Below are the code and all the weights of a small trained network. Each question names an input and a class and asks about switching units off, where a switched-off unit gives its printed mean instead of its output.

import numpy as np


def w(rows, s, z=0):
    codes = np.array(rows[::2]) - 128.0
    scale = np.full(codes.shape[1], s)
    scale[-1] = z or s
    return codes * scale


def f(y):
    return np.maximum(y, 0)


def log_softmax(a):
    a = a - a.max(-1, keepdims=True)
    return a - np.log(np.exp(a).sum(-1, keepdims=True))


def net(x, mask):
    res = np.array(x, float).reshape(1, 8) / 4 @ E
    y = f(res @ A[0][:, :-1].T + A[0][:, -1])
    res = res + np.where(mask, y, B[0][:, -1]) @ B[0][:, :-1]
    return log_softmax(res[-1] @ U[:, :-1].T + U[:, -1])


A, B = {}, {}
E = w([
[93,200,178,158,5,189,2],'x0',
[118,127,126,121,116,135,136],'x1',
[58,152,176,203,191,117,168],'x2',
[136,130,132,130,136,127,123],'x3',
[132,130,128,128,130,128,128],'x4',
[130,242,185,56,76,44,142],'x5',
[95,200,25,142,160,122,107],'x6',
[132,131,130,126,137,128,119],'x7',
],0.0099)
A[0] = w([
[69,159,143,183,172,128,170,94],'neuron 1',
[151,90,88,42,211,74,235,1],'neuron 2',
[181,117,40,22,80,149,126,61],'neuron 3',
[74,188,184,230,155,86,174,91],'neuron 4',
[129,176,151,81,123,43,145,46],'neuron 5',
[143,74,216,70,115,132,203,82],'neuron 6',
[82,216,2,126,125,94,140,120],'neuron 7',
[125,205,157,99,85,21,142,15],'neuron 8',
[139,191,26,153,184,108,130,66],'neuron 9',
],0.0089,0.0037)
B[0] = w([
[161,116,115,19,190,118,95,176],'neuron 1',
[66,255,130,144,54,226,51,244],'neuron 2',
[159,102,132,13,192,104,138,206],'neuron 3',
[135,146,110,19,181,96,130,198],'neuron 4',
[60,24,85,194,154,169,101,184],'neuron 5',
[228,106,169,197,115,70,125,201],'neuron 6',
[192,135,236,186,137,103,175,207],'neuron 7',
[90,61,36,190,152,166,124,203],'neuron 8',
[174,101,201,201,141,107,156,193],'neuron 9',
],0.0083,0.011)
U = w([
[88,227,142,135,58,195,76,111],'0',
[103,11,13,213,177,177,149,101],'1',
[138,118,126,137,122,110,158,252],'2',
[185,111,221,188,124,73,167,71],'3',
[143,117,116,16,165,96,135,90],'4',
],0.011,0.012)

Each question gives the input, the list of numbers given to net, and the class t.
The units are the neurons (one row each of A and B). Each row of codes is followed by its name. A weight is (code - 128) times the scale printed after its matrix; where a second scale follows, it is the last column's (A, B and U).
mask holds one flag per neuron, in row order. A switched-off neuron (its flag False) gives its mean, the last column of its row in B, instead of its output. The means were averaged over made-up inputs and are rounded, as every weight is.
A unit's drop is (log p(t) with every unit on - log p(t) with that unit switched off) / (log p(t) with every unit on - log p(t) with every unit switched off).
The circuit of an input: a set's keep is (log p(t) with only the set's units on - log p(t) with every unit switched off) / (log p(t) with every unit on - log p(t) with every unit switched off). Starting from all 9 units, units are removed one at a time, each time the one whose removal leaves the highest keep (on an exact tie, the one counted first), for as long as the keep stays at least 0.8.
units of the circuit, in order: the units of the circuit, biggest drop first
most important unit: the unit with the biggest drop
top k neurons: the k neurons with the biggest drops, biggest first
drop when u is switched off: that unit's drop, to one decimal
input [6,5,8,-1,-4,5,1,7], class 4: units of the circuit, in order : [neuron 4; neuron 2]
input [-4,8,-4,7,-7,-5,0,3], class 2: top 4 neurons : [neuron 8; neuron 5; neuron 2; neuron 3]
input [6,-8,-7,-4,6,-7,-1,-8], class 2: top 4 neurons : [neuron 2; neuron 8; neuron 5; neuron 3]
input [5,4,-2,7,-7,4,6,-3], class 3: units of the circuit, in order : [neuron 7; neuron 2]
input [-1,0,-3,-1,1,2,6,0], class 3: top 2 neurons : [neuron 7; neuron 9]
input [2,7,0,8,3,-5,4,-2], class 2: most important unit : neuron 8
input [6,-6,-3,3,-8,7,0,-4], class 1: units of the circuit, in order : [neuron 8; neuron 2]
input [-6,-5,7,0,-1,3,3,1], class 4: top 3 neurons : [neuron 4; neuron 1; neuron 6]
input [7,7,-2,3,5,0,8,-2], class 3: units of the circuit, in order : [neuron 7; neuron 2]
input [2,5,-2,0,-3,7,-4,7], class 1: top 2 neurons : [neuron 8; neuron 5]
input [-1,0,1,8,-3,4,5,-5], class 3: top 3 neurons : [neuron 7; neuron 9; neuron 2]
input [-1,2,-5,1,8,5,8,-4], class 3: top 2 neurons : [neuron 7; neuron 9]
input [-1,-1,-2,-3,5,-6,8,-4], class 3: top 3 neurons : [neuron 7; neuron 9; neuron 8]
input [-2,3,-4,7,-6,-3,0,3], class 4: top 3 neurons : [neuron 8; neuron 5; neuron 3]
input [-1,-4,-6,-7,-1,-4,5,-5], class 4: top 4 neurons : [neuron 3; neuron 8; neuron 6; neuron 5]
input [-3,-8,5,0,4,-5,7,-2], class 2: top 2 neurons : [neuron 6; neuron 1]
input [0,4,-8,0,3,1,5,-3], class 4: most important unit : neuron 3
input [-6,2,-2,8,5,8,8,-8], class 1: top 3 neurons : [neuron 8; neuron 5; neuron 6]
input [3,2,-5,8,-6,2,0,2], class 4: units of the circuit, in order : [neuron 2; neuron 3]
input [5,7,4,7,-5,4,2,-5], class 2: units of the circuit, in order : [neuron 2]
input [4,5,6,7,0,2,-3,-6], class 4: drop when neuron 2 is switched off : 0.5
input [-8,1,-1,-6,-1,8,0,-3], class 0: drop when neuron 8 is switched off : 0.0
input [-6,-5,2,-2,-2,-4,-7,1], class 3: drop when neuron 7 is switched off : -0.4
